Below is a small trained network, with its code and all its weights. Each question gives an input and a class and asks what happens when units are switched off, that is, made to give their printed mean instead of their output.

import numpy as np


def w(rows, s, z=0):
    codes = np.array(rows[::2]) - 128.0
    scale = np.full(codes.shape[1], s)
    scale[-1] = z or s
    return codes * scale


def f(y):
    return y / 2 * (1 + np.tanh(0.7978845608 * (y + 0.044715 * y**3)))


def log_softmax(a):
    a = a - a.max(-1, keepdims=True)
    return a - np.log(np.exp(a).sum(-1, keepdims=True))


def net(x, mask):
    res = np.array(x, float).reshape(1, 8) / 4 @ E
    y = f(res @ A[0][:, :-1].T + A[0][:, -1])
    res = res + np.where(mask, y, B[0][:, -1]) @ B[0][:, :-1]
    return log_softmax(res[-1] @ U[:, :-1].T + U[:, -1])


A, B = {}, {}
E = w([
[119,139,171,118,104,117,142,65],'x0',
[138,89,94,140,128,127,157,153],'x1',
[143,132,89,142,147,122,132,137],'x2',
[2,149,99,183,94,155,157,92],'x3',
[123,108,125,129,125,132,143,130],'x4',
[145,20,103,203,72,67,60,10],'x5',
[134,161,116,134,141,123,104,121],'x6',
[135,97,196,229,248,21,155,193],'x7',
],0.0086)
A[0] = w([
[246,100,158,73,112,100,101,153,150],'n0',
[129,167,157,94,147,140,175,133,3],'n1',
[128,130,67,45,69,171,108,116,23],'n2',
[135,94,142,146,107,116,84,114,16],'n3',
[168,89,147,162,65,110,81,130,10],'n4',
[126,142,136,104,122,157,160,165,81],'n5',
[101,116,96,158,80,121,103,118,33],'n6',
[142,164,149,114,106,108,172,151,76],'n7',
],0.012,0.0041)
B[0] = w([
[62,188,131,129,97,114,211,131,255],'n0',
[133,159,113,54,121,180,109,109,170],'n1',
[125,67,254,151,157,93,130,154,252],'n2',
[168,85,32,113,162,159,101,148,155],'n3',
[151,123,79,90,148,141,77,100,174],'n4',
[197,191,58,71,115,147,99,141,174],'n5',
[129,133,126,57,100,139,140,120,168],'n6',
[209,78,123,103,164,98,127,96,157],'n7',
],0.012,0.01)
U = w([
[163,50,157,143,255,73,105,182,132],'0',
[203,89,17,70,194,152,79,141,2],'1',
[18,145,52,131,109,116,160,158,102],'2',
[155,118,87,165,120,107,115,171,226],'3',
[161,104,95,172,157,137,127,150,193],'4',
],0.0088,0.0054)

Each question gives the input, the list of numbers given to net, and the class t.
The units are the neurons (one row each of A and B). Each row of codes is followed by its name. A weight is (code - 128) times the scale printed after its matrix; where a second scale follows, it is the last column's (A, B and U).
mask holds one flag per neuron, in row order. A switched-off neuron (its flag False) gives its mean, the last column of its row in B, instead of its output. The means were averaged over made-up inputs and are rounded, as every weight is.
A unit's drop is (log p(t) with every unit on - log p(t) with that unit switched off) / (log p(t) with every unit on - log p(t) with every unit switched off).
The circuit of an input: a set's keep is (log p(t) with only the set's units on - log p(t) with every unit switched off) / (log p(t) with every unit on - log p(t) with every unit switched off). Starting from all 8 units, units are removed one at a time, each time the one whose removal leaves the highest keep (on an exact tie, the one counted first), for as long as the keep stays at least 0.8.
circuit, biggest first: the units of the circuit, biggest drop first
top k neurons: the k neurons with the biggest drops, biggest first
drop of u: that unit's drop, to one decimal
input [7,6,-2,-2,2,4,-7,5], class 3: top neuron -> [n2]
input [3,3,6,5,0,-8,-8,6], class 1: circuit, biggest first -> [n2 n5 n0]
input [8,-1,-5,8,5,-8,2,-6], class 1: circuit, biggest first -> [n5 n0]
input [-7,6,2,-3,4,-2,7,5], class 3: top 3 neurons -> [n2 n0 n7]
input [1,6,8,4,8,-5,8,-4], class 4: circuit, biggest first -> [n0 n2]
input [-3,4,-1,5,4,-1,3,-6], class 0: top 2 neurons -> [n2 n0]
input [6,-3,-6,7,8,8,4,6], class 1: circuit, biggest first -> [n3 n2 n4]
input [-1,-4,-8,-6,7,-8,-5,-4], class 1: top 2 neurons -> [n5 n1]
input [0,0,-2,-3,-5,5,5,2], class 1: top 2 neurons -> [n2 n4]
input [-7,-1,3,-5,-3,-1,6,1], class 2: circuit, biggest first -> [n0 n2]
input [-1,-3,7,-5,5,-6,-1,5], class 4: top 2 neurons -> [n2 n0]
input [-3,1,6,-6,-2,1,-7,4], class 2: top 2 neurons -> [n0 n2]
input [5,-5,5,6,-5,6,-6,-7], class 0: top 2 neurons -> [n2 n0]
input [-6,0,0,-5,-5,2,3,-4], class 2: circuit, biggest first -> [n0]
input [1,4,5,4,4,-4,0,-4], class 4: circuit, biggest first -> [n0 n2]
input [1,7,5,-8,-3,5,-4,-6], class 2: top 2 neurons -> [n0 n7]
input [7,-3,-3,6,-7,6,-5,0], class 1: top 2 neurons -> [n0 n3]
input [-6,7,-7,8,-3,0,1,-8], class 0: top 2 neurons -> [n2 n0]
input [5,-6,-6,-5,-4,-3,3,4], class 3: drop of n0 -> 0.2
input [-5,-3,2,-6,-2,7,-4,-8], class 0: drop of n2 -> 1.8
input [6,4,4,0,0,6,-5,-8], class 0: drop of n2 -> 1.3
input [7,5,-7,-7,-1,-8,-1,-3], class 1: circuit, biggest first -> [n5]
input [2,-4,3,-3,5,4,1,-6], class 0: drop of n5 -> 0.1
